Here is a tiny trained network, its code and every weight. The questions are about switching its units off for an input and a class, where a switched-off unit gives its printed mean instead of its output.

import numpy as np


def w(rows, s, z=0):
    codes = np.array(rows[::2]) - 128.0
    scale = np.full(codes.shape[1], s)
    scale[-1] = z or s
    return codes * scale


def f(y):
    return y / 2 * (1 + np.tanh(0.7978845608 * (y + 0.044715 * y**3)))


def log_softmax(a):
    a = a - a.max(-1, keepdims=True)
    return a - np.log(np.exp(a).sum(-1, keepdims=True))


def net(x, mask):
    res = np.array(x, float).reshape(1, 7) / 4 @ E
    y = f(res @ A[0][:, :-1].T + A[0][:, -1])
    res = res + np.where(mask, y, B[0][:, -1]) @ B[0][:, :-1]
    return log_softmax(res[-1] @ U[:, :-1].T + U[:, -1])


A, B = {}, {}
E = w([
[202,167,160,105,180,169,202,184,115,87,159,73],'x0',
[118,89,90,214,129,247,188,107,211,67,83,161],'x1',
[119,136,137,125,143,127,129,115,126,118,126,124],'x2',
[124,116,124,136,132,138,124,128,120,132,132,125],'x3',
[93,192,34,112,186,106,116,189,143,145,95,62],'x4',
[133,100,116,152,121,127,128,124,121,135,139,105],'x5',
[119,120,131,126,131,149,120,135,115,134,125,124],'x6',
],0.012)
A[0] = w([
[203,101,224,77,73,83,92,89,2,148,187,180,218],'n1',
[34,142,49,83,103,65,43,98,99,145,82,133,254],'n2',
[35,78,132,179,64,150,62,81,159,158,121,186,248],'n3',
[176,214,76,101,207,104,206,225,33,139,166,24,147],'n4',
[86,165,81,105,106,73,17,83,124,162,103,89,100],'n5',
[109,117,76,220,101,157,98,53,191,99,94,194,172],'n6',
[98,123,49,168,189,164,142,197,214,103,36,119,112],'n7',
[137,101,172,180,41,244,174,61,163,38,107,175,124],'n8',
[231,94,167,126,167,193,211,179,113,78,169,100,202],'n9',
[69,84,138,151,72,111,52,37,141,150,69,211,235],'n10',
[85,128,19,130,159,142,148,128,173,102,59,97,83],'n11',
[121,136,73,97,197,92,135,184,34,124,151,97,102],'n12',
],0.0085,0.005)
B[0] = w([
[81,93,226,42,136,159,197,124,140,48,146,63,218],'n1',
[112,90,91,181,66,70,116,146,1,180,167,180,211],'n2',
[70,113,78,110,77,44,140,99,197,155,96,119,207],'n3',
[200,208,75,59,119,131,89,118,157,144,47,76,253],'n4',
[204,86,143,182,77,59,126,172,47,137,182,173,185],'n5',
[120,119,127,72,114,100,114,74,146,167,69,118,197],'n6',
[86,83,204,44,68,89,209,186,108,104,163,131,194],'n7',
[176,177,116,170,165,148,69,95,204,115,46,186,213],'n8',
[135,182,158,138,232,186,110,150,207,81,127,129,208],'n9',
[79,117,131,79,57,78,153,112,89,228,25,86,212],'n10',
[108,45,184,84,104,180,153,170,51,121,192,22,176],'n11',
[185,144,64,126,124,91,111,116,124,192,112,111,190],'n12',
],0.0096,0.021)
U = w([
[14,38,230,92,54,101,219,112,95,139,163,117,205],'0',
[141,186,70,103,98,102,75,105,170,206,31,112,110],'1',
[148,132,248,68,187,197,202,195,141,31,211,49,183],'2',
[174,142,152,229,217,218,111,107,227,75,127,254,2],'3',
[128,105,91,215,78,78,53,154,29,185,209,189,48],'4',
],0.0079,0.0042)

Each question gives the input, the list of numbers given to net, and the class t.
The units are the neurons (one row each of A and B). Each row of codes is followed by its name. A weight is (code - 128) times the scale printed after its matrix; where a second scale follows, it is the last column's (A, B and U).
mask holds one flag per neuron, in row order. A switched-off neuron (its flag False) gives its mean, the last column of its row in B, instead of its output. The means were averaged over made-up inputs and are rounded, as every weight is.
A unit's drop is (log p(t) with every unit on - log p(t) with that unit switched off) / (log p(t) with every unit on - log p(t) with every unit switched off).
The circuit of an input: a set's keep is (log p(t) with only the set's units on - log p(t) with every unit switched off) / (log p(t) with every unit on - log p(t) with every unit switched off). Starting from all 12 units, units are removed one at a time, each time the one whose removal leaves the highest keep (on an exact tie, the one counted first), for as long as the keep stays at least 0.8.
circuit, biggest first: the units of the circuit, biggest drop first
k most important neurons: the k neurons with the biggest drops, biggest first
drop of u: that unit's drop, to one decimal
input [8,-6,7,-8,-1,-8,-3], class 2: circuit, biggest first	n1
input [1,-3,1,1,-6,8,-4], class 2: circuit, biggest first	n2, n1
input [-7,1,-2,6,-8,-3,-4], class 1: 2 most important neurons	n8, n7
input [-5,5,0,1,2,5,1], class 0: 2 most important neurons	n4, n7
input [7,-7,-3,-8,0,8,5], class 2: 2 most important neurons	n1, n10
input [2,7,1,1,0,0,3], class 3: 2 most important neurons	n8, n1
input [-1,-8,6,1,8,-8,5], class 4: 2 most important neurons	n2, n5
input [7,1,-4,4,6,-6,-8], class 2: 2 most important neurons	n7, n10
input [0,3,0,-4,7,-4,3], class 0: 2 most important neurons	n9, n7
input [6,1,6,-3,3,1,7], class 2: drop of n8	0.3
input [-8,-2,-4,5,-1,-2,8], class 0: drop of n10	0.1
input [5,7,4,0,-1,2,2], class 3: drop of n8	0.9
